In the rows, zero is written as 128.
Rows with their classes:
[109  92 126 137 133 237 136 112 145 158 138  89 118 160 130 126 110 186
 158 155 185 152] | (20)
[144 111 139 145 127 108 152 118 103 157 156 124 114 121 139  56 126  89
 113 141 166 131] | (23)
[150 148 139 146 120  64 134 159  80 139  83 117 105 155 124  78 145  48
  95 151 159 113] | (20)
[149 129 137 128 132 105 140 127 112 139 121 126 118 107 139  94 130 110
 123 121 129 120] | (16)
[146 115 126 114 133 111 147 101 103 147 212 133 121 134 133  26 118  73
 113 153 151 137] | (19)
[121  94 155 151 139 252 131  97  73 150 159  88 120 142 169 159 126 129
 151 154 221 135] | (19)
[160 116 148 160 141  48 145 129  79 181  48 120 105  68 164  28 104  82
 118 110 112 115] | (20)
[152 116 140 172 121 116 149 121  87 146 153 107 107 118 165 118 139  63
 123 151 163 125] | (19)
[145 122 138 131 163 110 128 128  97 139 150 126 119 142 133  74 127  89
 121 150 158 130] | (23)
[133 111 159 134 128 138 142 115 103 144 141 123 117 126 132 112 122 135
 126 132 163 126] | (23)
[146 112 131 138 131 121 150 109 108 147 183 140 120 113 138  80 132  93
 125 139 148 129] | (16)
[142 128 122 119 133 167 131 122 117 135  89 141 112 133 118  30 130  94
 132 113 121 111] | (20)
[155 112 142 128 136 145 137  97  85 141 174 134 117 114 150  42 131  66
 125 134 156 121] | (16)
[128 104 136 126 141 166 134 115 104 135 163 124 120 141 119 122 136 111
 129 142 170 127] | (16)
[159 122 134 128 138  94 143 122 103 133 162 140 111 119 132  82 126 119
 115 135 147 132] | (16)
[135 121 143 129 134  92 138 125 100 126 161 133 129 130 154 135 125 102
 113 146 162 135] | (16)
[142 110 151 169 126 223 156 101  81 143 212 107 110 114 156 109 139  98
 146 151 185 132] | (19)
[152 104 133 152 134 129 147 107  95 158 147 118 109 114 151  63 124  87
 124 142 159 126] | (23)
[137 117 139 121 132  78 145 117  74 133 211 140 164 138 137 141 129 109
  97 166 199 142] | (19)
[149 116 131 116 127  85 151 128 104 143 191 144 116 144 123  59 131  89
 101 147 167 132] | (16)
[139 105 134 139 115 142 148 131 111 147 152 120 111 142 120  92 130 119
 126 139 166 132] | (23)
[148 125 139 133 131 111 141 109  91 132 150 134 127 109 150 108 130  80
 117 133 149  99] | (16)
[153 126 126 160 130 126 142 141 104 155  82 113  92 156 130  43 132  53
 115 142 151 115] | (20)
[142 123 138 140 119 116 145 114 112 126 186 132 123 121 136 119 133  91
 118 142 151 120] | (16)
[161 120 147 169 127 143 142  90  69 138 171 113 115  75 179  94 133  37
 134 129 142 105] | (19)
[150 129 147 163 135 161 136 109  72 143 109 112 112  90 170  86 128  27
 137 118 135 110] | (19)
[137 117 131 117 139 167 135 108 112 140 116 128 110 136 130   9 118  74
 115 132 157 121] | (20)
[144 117 142 132 142  81 138 100  75 138 163 132 132  95 175  76 108  74
 101 141 151 135] | (19)
[143 122 147 145 138 114 130 106  89 138 100 120 122  75 186  65 128  73
 123 116 121 117] | (19)
[150 128 135 147 133 111 134 116  92 141 100 148 107  94 149  54 129  51
 123 114 120  91] | (19)
[139 121 131 111 137 118 139  94 120 132 179 125 129 113 143  58 117 115
 126 127 138 127] | (16)
[145 116 135 136 133 114 144 130 103 155 139 128 112 128 151  87 129 111
 122 138 160 138] | (23)
[151 120 133 137 128 112 136 104  85 140 209 129 118 141 152  86 131  59
  98 161 181 135] | (16)
[145 118 143 144 133  90 145 127  84 154 124 126 113 116 140  87 128  92
 113 135 157 119] | (23)
[152 133 116 119 134  50 142 125  92 122 171 143 117 161 130  35 122  26
  70 164 163 128] | (20)
[181 111 139 147 128 134 145 112 105 152 145 126 105 116 117  81 139 100
 130 126 143 117] | (19)
[157 125 127 138 134 102 145 105  84 145 125 140 111  95 153  27 128  63
 133 114 119 116] | (20)
[133  95 128 112 138 111 141 134 133 159  75 122 120 145 127  21 111 131
 116 140 145 142] | (20)
[154 117 150 145 129  76 153 124  86 150 178 129 118 122 149  74 124  81
  99 159 166 137] | (16)
[134 109 145 133 136  85 142 115 138 156 156 121 130 102 163 121 107 129
 111 131 160 137] | (20)
[145 122 136 138 138  93 144 114  91 133 199 131 128 123 152 107 127  83
 108 149 162 137] | (16)
[140 110 138 151 129  88 149 123 100 156 149 128 109  99 139 106 106 121
 128 131 155 131] | (23)
[141 116 139 126 138 124 168 122  96 136 184 135 126 136 127 102 136 119
 119 143 178 135] | (16)
[130  92 126 154 132 173 150 112 136 170 141  98 109 123 153  87 106 142
 135 154 167 150] | (20)

Rows with their classes:
[162 129 138 129  88 138 156 120 136 110 146 151 133 127 124 124 134 104
 122 134 134 134] | (219)
[115 134 131 130  82 142 150 131 128 151 141 165 109 126 126 138 144 123
 148 125 140 141] | (234)
[121 150 129 127  98 100 164 130 122 139 132 124 110 150 137 134 124 115
 150 128 152 128] | (229)
[109 138 140 125  79 120 133 140 127 125 136 148 109 135 123 121 149  40
 147 136 161 137] | (225)
[115 118 132 138  72 132 152 127 124 127 126 163 122 121 112 157 149 125
 140 126 132 140] | (234)
[106 140 130 133  79 127 126 133 132 114 124 123 117 134 124 136 136  83
 143 125 162 137] | (225)
[169 147 129 125  85  89 156 131 130  91 114 162 126 106 125 148 127  87
 127 126 121 137] | (219)
[102 150 130 107 134 121 143 122 126 106 145 129  97 132 130 110 124  82
 151 123 141 133] | (225)
[172 145 141 127 199  82 151 122 110 151 168 172 110 140 158  56  78 116
 138 113  98 117] | (229)
[122 129 126 125 121 137 126 134 133 111 150 138  94 128 135 108 124  44
 139 135 130 133] | (235)
[134 130 136 131  76 150 145 130 151 150 148 175  89 137 124 106 130 123
 155 128 127 126] | (234)
[117 139 135 137  91  88 118 125 121 114 124 142 122 157 131 120 127  83
 144 129 148 116] | (219)
[ 86 149 137 122  34 111 126 129 112  87 126 132 120 152 112 144 143  60
 134 140 178 138] | (225)
[172 141 128 124 110 110 169 125 137 128 160 147  81 137 127 112 104 108
 146 112 128 126] | (219)
[ 91 105 129 152  81 105 137 122 145 127 133 163 127 120 127 140 154 102
 118 121 110 120] | (219)
[ 98 120 134 136  79  96 126 122 116 109 125 127 134 135 116 152 125 170
 146 122 134 125] | (226)
[ 99 128 136 114  99 126 113 140 135 117 143 137 125 122 126 107 138  81
 133 126 138 130] | (235)
[ 70 142 138 139  45 102 137 134 114 118 125 162 127 138 111 151 139  87
 146 133 137 137] | (229)
[142 141 118 125 104 150 136 144 133 134 152 135 100 140 132 103 115  72
 153 142 144 129] | (235)
[142 133 141 131 118 132 132 123 137 156 135 169 113 129 131 116 130  96
 148 159 126 131] | (234)
[106 131 118 129  55 136 119 143 134 101 129 127 136 115 109 130 134  98
 138 133 141 138] | (225)
[114 163 132 125  85 114 157 123 122 130 149 161 109 128 126 154 146  19
 154 128 147 134] | (229)
[163 132 121 123  62 159 137 134 132 133 125 144 104 136 110 133 108 155
 163 130 114 147] | (234)
[121 169 134 104  94  97 156 125 130 124 144 146 100 131 136 138 135  66
 147 125 162 133] | (229)
[ 89 147 131 118 101  93 131 125 120  90 127 125 125 141 132 149 138  97
 121 127 162 130] | (219)

Rows, each with its class:
[105 135 133 135 128 112 115  96 119 126 119 138 167 130 125 116 133 133
 115 135 149 135] | B
[126 120 120 123 146 113 120 144 120 119  96 148 141 137 132 125 135 117
 145 122 137 140] | H
[116 131 127 141 117 125 119  80 133 130 143 139 119 119 150 118 136 125
 125 146 127 113] | B
[114 145 127 154 221 132 124 135 119 150 132 146 110 141 142 165 122 104
 147 111 151 139] | B
[122 151 129 149 154 161 120 178 106 172 104 120 166 118 135 142 139 113
  94 113 134 145] | H
[108 150 122 134 179 110 124 183 129 129  84 166 182 117  76 146 121 116
 130 123 165 126] | B
[142 129 133 156 156 122 126 151 114 114 115 123 136 135 197 147 125 115
 141 112 117 126] | J
[120 130 141 146 175  97 125 139 110 182 134 160 154 127 130 135 141 107
 110 104 129 144] | F
[112 145 123 152 170 153 109 177 124 185 105 140 157 125 131 162 147 105
 126 112 121 145] | H
[113 122 146 152 165 138 120 185  91 142 115 136 156 139 151 174 115 119
 112 102 131 153] | H
[101 134 139 123 122 142 110 144 117 112 116 123 145 133 169 157 147 121
 107 106 119 120] | H
[122 136 122 135 103 133 125  60 122 103 159 151 101 151 178 119 122 124
 118 125  87 132] | X
[126 135 132 148 137 127 140 159 127 138 120 128 167 116 132 138 135 124
 126 123 115 136] | H
[126 116 133 129 126 135 123 175 130 140 162 108 148 106 128 116 133 141
 120 108 125 129] | H
[ 98 161 136 158 192 158 118 181 110 167 116 132 182 141 149 148 137  96
 136  99 146 140] | H
[125 114 115 113 128 135 140 130 134 130 144 117 112 124 146 143 121 125
 122 130 108 135] | E
[105 140 135 141 156 122 125 145 137 127 117 140 142 125 132 152 130 118
 126 123 140 137] | H
[119 115 129 125 137 157 119 148 128 131 140  91 127 147 168 126 105 121
 127 128 116 134] | E
[ 84 154 140 138 176 115 110 123 134 112 107 156 129 131 132 141 121 117
 146 112 154 121] | B
[119 156 130 122 127 149 127 145 144 129 131 125 152 130 141 142 117 137
 126 121 104 133] | E
[128 134 130 143 167 143 131 159 126 151 123 118 130 130 130 119 117 129
 126 120 112 134] | J
[129 115 132 129 157 130 128 143 116 127 134 114 105 138 161 132 121 124
 145 125 132 131] | J
[ 98  35 123 123 111 137 141 154 155 108 135  93 130 145 156 120 113 131
 121 118  89 123] | E
[108 146 140 150 180 153 119 165 103 174 132 110 115 137 169 156 125  92
 109  88 138 132] | H
[128 129 133 112 137 117 113 105 139 172 112 179 120 153 107 146 128 119
 134 138 138 119] | F
[117 130 132 128 184 153 123 171 118 174 111 115 161 123 114 135 134 109
 139 109 141 120] | H
[128 109 137 140 104 116 131 146 113 128 112 130 158 125 122 155 142 137
 123 134 127 129] | H
[118 133 133 134 152 143 110 135 139 160 126 133 124 131 117 144 113 112
 127 131 123 143] | H
[123 129 138 147 168 135 128 168 128 161 125 147 158 130 152 151 150 103
 133 113 113 146] | E
[117 135 131 148 145 128 118 131 139 150 126 125 152 138 139 130 117 125
 122 117 138 136] | H

Rows, each with its class:
[111 127 133  85 117 131 110 126 134 131 154 128 108 123 138 144 128 102
 147 148  61 140] | L
[129 112 132 117 159 106 139 132 118 121 154 138 109 136 131 123 121 146
 123 150 141 135] | R
[135 128 135 168 164 121 118 133  83 141 150 134 136 119 135  85 107 132
 145 137 126 121] | C
[113 120 132 103 183  98 130 121  88 139 156 132  99 117 120  86 100 134
 141 161  82 132] | L
[119 124 134 125 167 116 124 116 130 121 167 135 106 136 124 111 115 151
 114 146 132 144] | C
